Here is a tiny trained network, its code and every weight. The questions are about switching its units off for an input and a class, where a switched-off unit gives its printed mean instead of its output.

import numpy as np


def w(rows, s, z=0):
    codes = np.array(rows[::2]) - 128.0
    scale = np.full(codes.shape[1], s)
    scale[-1] = z or s
    return codes * scale


def norm(h):
    return h / np.sqrt((h * h).mean(-1, keepdims=True) + 1e-5)


def f(y):
    return y / 2 * (1 + np.tanh(0.7978845608 * (y + 0.044715 * y**3)))


def log_softmax(a):
    a = a - a.max(-1, keepdims=True)
    return a - np.log(np.exp(a).sum(-1, keepdims=True))


def net(x, mask):
    res = np.array(x, float).reshape(1, 7) / 4 @ E
    u = 0
    for l in range(3):
        y = f(norm(res) @ A[l][:, :-1].T + A[l][:, -1])
        res = res + np.where(mask[u : u + 5], y, B[l][:, -1]) @ B[l][:, :-1]
        u += 5
    return log_softmax(norm(res)[-1] @ U[:, :-1].T + U[:, -1])


A, B = {}, {}
E = w([
[188,107,49,173,121,142],'x0',
[202,182,126,109,142,11],'x1',
[206,34,248,207,48,91],'x2',
[176,84,28,131,145,70],'x3',
[95,153,20,142,54,7],'x4',
[118,208,2,175,176,80],'x5',
[92,149,112,130,49,133],'x6',
],0.005)
A[0] = w([
[165,202,114,117,189,161,250],'0.n1',
[114,102,49,205,254,166,94],'0.n2',
[161,201,211,97,124,57,250],'0.n3',
[56,21,21,43,253,135,91],'0.n4',
[125,25,71,19,168,55,217],'0.n5',
],0.0064,0.0019)
B[0] = w([
[81,103,169,145,81,201,248],'0.n1',
[147,51,57,160,96,95,236],'0.n2',
[108,4,94,184,139,75,230],'0.n3',
[96,135,145,194,118,2,254],'0.n4',
[86,58,141,178,129,160,223],'0.n5',
],0.0098,0.003)
A[1] = w([
[1,183,122,51,134,158,253],'1.n1',
[166,111,146,190,107,65,87],'1.n2',
[119,111,86,208,106,79,212],'1.n3',
[112,220,54,116,86,61,141],'1.n4',
[134,85,147,167,166,143,145],'1.n5',
],0.0094,0.0028)
B[1] = w([
[69,98,79,93,163,120,188],'1.n1',
[96,144,62,196,69,100,189],'1.n2',
[139,79,69,154,145,129,254],'1.n3',
[40,191,118,150,82,199,183],'1.n4',
[254,151,110,145,128,164,176],'1.n5',
],0.0097,0.0088)
A[2] = w([
[172,169,109,254,148,122,126],'2.n1',
[140,96,188,65,159,79,254],'2.n2',
[172,58,185,107,70,102,247],'2.n3',
[156,139,121,183,157,216,166],'2.n4',
[112,140,130,129,202,100,45],'2.n5',
],0.0089,0.0023)
B[2] = w([
[125,164,141,125,160,95,253],'2.n1',
[133,144,205,210,197,165,139],'2.n2',
[152,115,100,168,187,177,205],'2.n3',
[94,110,147,98,115,172,191],'2.n4',
[255,154,144,170,80,69,117],'2.n5',
],0.01,0.0059)
U = w([
[124,124,221,88,112,156,27],'0',
[194,211,192,80,43,60,32],'1',
[110,61,231,137,200,197,155],'2',
[156,135,208,46,76,62,1],'3',
[125,42,66,226,121,65,210],'4',
[213,150,137,118,98,233,67],'5',
[2,131,82,75,114,181,213],'6',
],0.0091,0.0041)

Each question gives the input, the list of numbers given to net, and the class t.
The units are the neurons (one row each of A and B). Each row of codes is followed by its name. A weight is (code - 128) times the scale printed after its matrix; where a second scale follows, it is the last column's (A, B and U).
mask holds one flag per neuron, layer by layer. A switched-off neuron (its flag False) gives its mean, the last column of its row in B, instead of its output. The means were averaged over made-up inputs and are rounded, as every weight is.
A unit's drop is (log p(t) with every unit on - log p(t) with that unit switched off) / (log p(t) with every unit on - log p(t) with every unit switched off).
The circuit of an input: a set's keep is (log p(t) with only the set's units on - log p(t) with every unit switched off) / (log p(t) with every unit on - log p(t) with every unit switched off). Starting from the 12 units with the biggest drops (on a tie, the unit counted first), units are removed one at a time, each time the one whose removal leaves the highest keep (on an exact tie, the one counted first), for as long as the keep stays at least 0.8.
circuit, biggest first: the units of the circuit, biggest drop first
most important unit: the unit with the biggest drop
top k neurons: the k neurons with the biggest drops, biggest first
top k neurons in layer l: the k neurons of layer l with the biggest drops, biggest first
drop of u: that unit's drop, to one decimal
input [7,-4,2,-8,0,-4,7], class 2: circuit, biggest first => 1.n2, 1.n4, 0.n2
input [6,-4,4,-2,-4,7,7], class 5: top 3 neurons => 0.n4, 0.n3, 1.n1
input [-3,-5,8,6,-1,-4,4], class 2: circuit, biggest first => 0.n4, 0.n2, 1.n3
input [6,-5,5,-3,-5,-6,-6], class 5: circuit, biggest first => 1.n5, 0.n4
input [0,-4,1,5,7,7,4], class 6: circuit, biggest first => 1.n4
input [-6,2,-4,-3,-1,-2,3], class 2: top 4 neurons => 1.n2, 1.n4, 2.n2, 0.n3
input [-7,4,-2,0,-2,-4,5], class 2: top 4 neurons => 0.n4, 0.n2, 2.n2, 1.n3
input [0,0,0,-2,-1,1,3], class 2: top 4 neurons => 0.n4, 1.n2, 1.n4, 2.n2
input [4,3,-5,1,3,-4,5], class 6: top 2 neurons in layer 0 => 0.n3, 0.n2
input [4,2,0,-1,0,-8,7], class 2: top 3 neurons in layer 1 => 1.n3, 1.n4, 1.n2
input [-8,3,-2,7,8,-1,8], class 6: top 2 neurons => 1.n4, 0.n2
input [-1,-6,4,-1,-2,3,5], class 2: top 2 neurons => 1.n2, 1.n4
input [-6,0,1,8,-3,-5,6], class 2: top 2 neurons in layer 0 => 0.n4, 0.n2
input [-1,-8,8,-7,2,0,-7], class 5: top 2 neurons in layer 1 => 1.n5, 1.n1
input [-1,-8,8,4,-8,6,3], class 5: most important unit => 1.n5
input [-3,-7,2,-1,7,4,5], class 6: drop of 2.n2 => 0.0
input [-4,-8,6,0,-1,2,-3], class 2: drop of 1.n4 => 0.2
input [-3,-5,2,5,-1,-5,3], class 2: drop of 1.n2 => 0.2
